Below are the code and all the weights of a small trained network. Each question names an input and a class and asks about switching units off, where a switched-off unit gives its printed mean instead of its output.

import numpy as np


def w(rows, s, z=0):
    codes = np.array(rows[::2]) - 128.0
    scale = np.full(codes.shape[1], s)
    scale[-1] = z or s
    return codes * scale


def norm(h):
    return h / np.sqrt((h * h).mean(-1, keepdims=True) + 1e-5)


def f(y):
    return y / 2 * (1 + np.tanh(0.7978845608 * (y + 0.044715 * y**3)))


def log_softmax(a):
    a = a - a.max(-1, keepdims=True)
    return a - np.log(np.exp(a).sum(-1, keepdims=True))


def net(x, mask):
    res = np.array(x, float).reshape(1, 6) / 4 @ E
    u = 0
    for l in range(2):
        y = f(norm(res) @ A[l][:, :-1].T + A[l][:, -1])
        res = res + np.where(mask[u : u + 3], y, B[l][:, -1]) @ B[l][:, :-1]
        u += 3
    return log_softmax(norm(res)[-1] @ U[:, :-1].T + U[:, -1])


A, B = {}, {}
E = w([
[165,124,72,137,133,128,141],'x0',
[111,16,46,103,107,127,111],'x1',
[148,91,113,135,99,122,189],'x2',
[83,135,101,2,252,161,86],'x3',
[91,179,171,40,163,110,171],'x4',
[20,146,151,109,144,7,160],'x5',
],0.0067)
A[0] = w([
[183,121,47,176,56,71,162,204],'0.n1',
[215,197,65,184,99,16,252,252],'0.n2',
[176,43,118,203,48,193,145,127],'0.n3',
],0.0042,0.0026)
B[0] = w([
[155,169,136,178,137,198,7,220],'0.n1',
[92,122,167,176,155,152,61,253],'0.n2',
[90,226,99,130,108,69,74,232],'0.n3',
],0.011,0.0037)
A[1] = w([
[39,117,138,7,149,187,112,232],'1.n1',
[246,147,119,92,44,191,143,179],'1.n2',
[194,158,66,56,204,254,162,254],'1.n3',
],0.0072,0.0012)
B[1] = w([
[136,53,215,36,131,115,85,255],'1.n1',
[169,218,130,246,123,18,96,185],'1.n2',
[161,20,204,128,231,143,2,247],'1.n3',
],0.0092,0.0048)
U = w([
[125,211,135,103,128,253,84,255],'0',
[205,185,94,175,221,5,139,1],'1',
],0.006,0.00048)

Each question gives the input, the list of numbers given to net, and the class t.
The units are the neurons (one row each of A and B). Each row of codes is followed by its name. A weight is (code - 128) times the scale printed after its matrix; where a second scale follows, it is the last column's (A, B and U).
mask holds one flag per neuron, layer by layer. A switched-off neuron (its flag False) gives its mean, the last column of its row in B, instead of its output. The means were averaged over made-up inputs and are rounded, as every weight is.
A unit's drop is (log p(t) with every unit on - log p(t) with that unit switched off) / (log p(t) with every unit on - log p(t) with every unit switched off).
The circuit of an input: a set's keep is (log p(t) with only the set's units on - log p(t) with every unit switched off) / (log p(t) with every unit on - log p(t) with every unit switched off). Starting from all 6 units, units are removed one at a time, each time the one whose removal leaves the highest keep (on an exact tie, the one counted first), for as long as the keep stays at least 0.8.
circuit, biggest first: the units of the circuit, biggest drop first
k most important neurons: the k neurons with the biggest drops, biggest first
drop of u: that unit's drop, to one decimal
input [8,-8,4,-8,-5,6], class 0: circuit, biggest first	[0.n2; 0.n1]
input [5,3,-5,-3,3,-8], class 1: circuit, biggest first	[1.n2]
input [-1,-7,-4,3,1,-7], class 1: circuit, biggest first	[1.n2; 0.n2; 0.n1]
input [6,3,1,-7,3,3], class 0: circuit, biggest first	[0.n1; 0.n2]
input [-5,-4,1,4,3,-7], class 1: circuit, biggest first	[1.n2; 0.n2; 0.n1]
input [-6,-4,-2,-2,-2,-8], class 1: 3 most important neurons	[1.n2; 0.n2; 0.n1]
input [-5,2,7,4,-8,-7], class 1: 3 most important neurons	[1.n2; 0.n2; 1.n1]
input [0,-5,-6,-5,8,-7], class 1: 2 most important neurons	[1.n2; 0.n1]
input [4,-3,-7,1,4,-8], class 1: drop of 1.n2	0.4
input [-7,-1,6,7,1,-8], class 1: drop of 1.n3	0.2
input [4,-2,0,7,4,-8], class 1: drop of 0.n1	0.1
input [-4,5,2,5,1,-7], class 1: drop of 1.n2	0.2
